Below are the code and all the weights of a small trained network. Each question names an input and a class and asks about switching units off, where a switched-off unit gives its printed mean instead of its output.

import numpy as np


def w(rows, s, z=0):
    codes = np.array(rows[::2]) - 128.0
    scale = np.full(codes.shape[1], s)
    scale[-1] = z or s
    return codes * scale


def f(y):
    return y / 2 * (1 + np.tanh(0.7978845608 * (y + 0.044715 * y**3)))


def log_softmax(a):
    a = a - a.max(-1, keepdims=True)
    return a - np.log(np.exp(a).sum(-1, keepdims=True))


def net(x, mask):
    res = np.array(x, float).reshape(1, 8) / 4 @ E
    y = f(res @ A[0][:, :-1].T + A[0][:, -1])
    res = res + np.where(mask, y, B[0][:, -1]) @ B[0][:, :-1]
    return log_softmax(res[-1] @ U[:, :-1].T + U[:, -1])


A, B = {}, {}
E = w([
[90,205,56,63,117],'x0',
[126,126,128,130,130],'x1',
[39,37,120,111,161],'x2',
[130,130,136,120,118],'x3',
[130,128,135,121,122],'x4',
[128,127,127,132,126],'x5',
[114,183,228,119,221],'x6',
[180,88,126,2,178],'x7',
],0.0084)
A[0] = w([
[56,148,72,98,143,183],'n0',
[84,122,145,102,96,204],'n1',
[80,161,206,157,170,110],'n2',
[167,97,121,110,156,122],'n3',
[109,169,87,101,126,252],'n4',
[183,160,166,137,90,112],'n5',
[188,189,109,154,108,66],'n6',
[84,106,190,176,68,95],'n7',
[149,155,163,106,40,164],'n8',
[140,125,94,122,33,112],'n9',
[148,105,131,77,155,73],'n10',
[154,56,98,131,32,83],'n11',
[199,112,88,78,190,118],'n12',
[144,57,25,154,119,133],'n13',
[101,171,153,141,156,94],'n14',
[153,91,104,82,161,96],'n15',
[183,156,123,137,108,146],'n16',
[181,59,182,148,114,104],'n17',
[60,173,101,189,85,56],'n18',
[78,172,164,163,89,78],'n19',
[99,178,133,81,64,199],'n20',
[120,132,116,98,133,118],'n21',
[20,71,196,95,63,121],'n22',
[247,176,147,152,121,101],'n23',
[150,70,135,68,119,153],'n24',
[173,140,135,127,112,45],'n25',
[66,135,123,179,96,57],'n26',
[220,49,153,185,131,122],'n27',
],0.012,0.0024)
B[0] = w([
[218,131,138,253,199,200],'n0',
[122,108,113,177,164,151],'n1',
[89,123,136,7,97,202],'n2',
[163,210,24,108,57,159],'n3',
[166,181,246,247,229,207],'n4',
[136,69,154,113,172,197],'n5',
[119,99,68,85,207,216],'n6',
[199,210,63,172,82,196],'n7',
[122,70,120,141,219,196],'n8',
[42,172,214,79,115,239],'n9',
[105,179,41,44,93,174],'n10',
[22,85,231,103,126,247],'n11',
[111,168,126,69,27,221],'n12',
[117,119,219,75,143,247],'n13',
[76,147,178,101,92,159],'n14',
[198,135,95,117,64,180],'n15',
[107,23,117,69,193,192],'n16',
[195,144,148,192,118,192],'n17',
[118,192,96,140,95,227],'n18',
[47,121,50,89,82,183],'n19',
[220,104,157,231,166,205],'n20',
[185,163,131,81,130,144],'n21',
[115,39,42,108,236,191],'n22',
[50,43,31,52,152,255],'n23',
[181,192,101,158,127,193],'n24',
[109,102,71,138,135,149],'n25',
[155,177,41,43,118,190],'n26',
[228,203,163,191,154,221],'n27',
],0.0051,0.0075)
U = w([
[107,85,84,130,193,87],'0',
[113,213,99,120,46,1],'1',
[68,176,246,102,120,88],'2',
[167,183,185,189,169,77],'3',
[121,163,164,139,148,239],'4',
[113,158,158,128,136,182],'5',
],0.014,0.0018)

Each question gives the input, the list of numbers given to net, and the class t.
The units are the neurons (one row each of A and B). Each row of codes is followed by its name. A weight is (code - 128) times the scale printed after its matrix; where a second scale follows, it is the last column's (A, B and U).
mask holds one flag per neuron, in row order. A switched-off neuron (its flag False) gives its mean, the last column of its row in B, instead of its output. The means were averaged over made-up inputs and are rounded, as every weight is.
A unit's drop is (log p(t) with every unit on - log p(t) with that unit switched off) / (log p(t) with every unit on - log p(t) with every unit switched off).
The circuit of an input: a set's keep is (log p(t) with only the set's units on - log p(t) with every unit switched off) / (log p(t) with every unit on - log p(t) with every unit switched off). Starting from the 12 units with the biggest drops (on a tie, the unit counted first), units are removed one at a time, each time the one whose removal leaves the highest keep (on an exact tie, the one counted first), for as long as the keep stays at least 0.8.
units of the circuit, in order: the units of the circuit, biggest drop first
most important unit: the unit with the biggest drop
top k neurons: the k neurons with the biggest drops, biggest first
drop when u is switched off: that unit's drop, to one decimal
input [1,-4,6,4,5,-1,3,-4], class 0: units of the circuit, in order -> (n22)
input [6,-3,-5,1,8,-5,7,7], class 1: top 3 neurons -> (n12 n10 n11)
input [6,-7,1,5,-3,-5,-8,-6], class 2: units of the circuit, in order -> (n9 n11)
input [8,4,0,-7,-6,0,6,2], class 3: units of the circuit, in order -> (n0 n4)
input [-3,-6,-4,4,0,3,-6,-1], class 2: units of the circuit, in order -> (n11 n9)
input [-6,-1,5,-1,-4,-6,-3,0], class 3: units of the circuit, in order -> (n27 n23)
input [-3,-3,0,-2,3,-7,-7,6], class 2: top 3 neurons -> (n11 n13 n7)
input [6,1,-4,-3,2,-3,0,-3], class 3: top 2 neurons -> (n4 n20)
input [4,-1,-8,-2,0,-5,7,3], class 0: units of the circuit, in order -> (n23 n6)
input [-2,-3,-5,-5,-6,7,-5,-1], class 0: units of the circuit, in order -> (n23 n16)
input [5,2,4,-2,8,-6,-3,-3], class 3: units of the circuit, in order -> (n0 n23 n4)
input [4,5,0,3,-2,-8,5,-6], class 1: units of the circuit, in order -> (n19 n11 n18)
input [7,-6,-4,-1,1,8,0,2], class 3: units of the circuit, in order -> (n4 n20)
input [4,5,5,5,8,-1,4,-1], class 0: most important unit -> n22
input [-8,-3,-1,-7,4,-4,-2,4], class 3: top 2 neurons -> (n27 n17)
input [6,-5,6,5,7,-8,2,-8], class 1: top 3 neurons -> (n18 n26 n19)
input [-3,2,8,-6,5,-5,7,0], class 0: top 2 neurons -> (n22 n9)
input [-1,4,-8,1,-2,-6,4,-8], class 0: top 2 neurons -> (n23 n6)
input [4,0,1,5,-5,4,-6,-4], class 2: top 3 neurons -> (n9 n11 n13)
input [3,-7,8,4,1,-2,5,0], class 0: most important unit -> n22
input [6,5,-7,-1,-2,6,0,4], class 0: drop when n27 is switched off -> 0.1
input [7,0,-3,-7,-2,-2,-2,0], class 3: drop when n4 is switched off -> 0.1
input [-7,-4,0,4,-3,2,-3,-7], class 1: drop when n19 is switched off -> 0.3
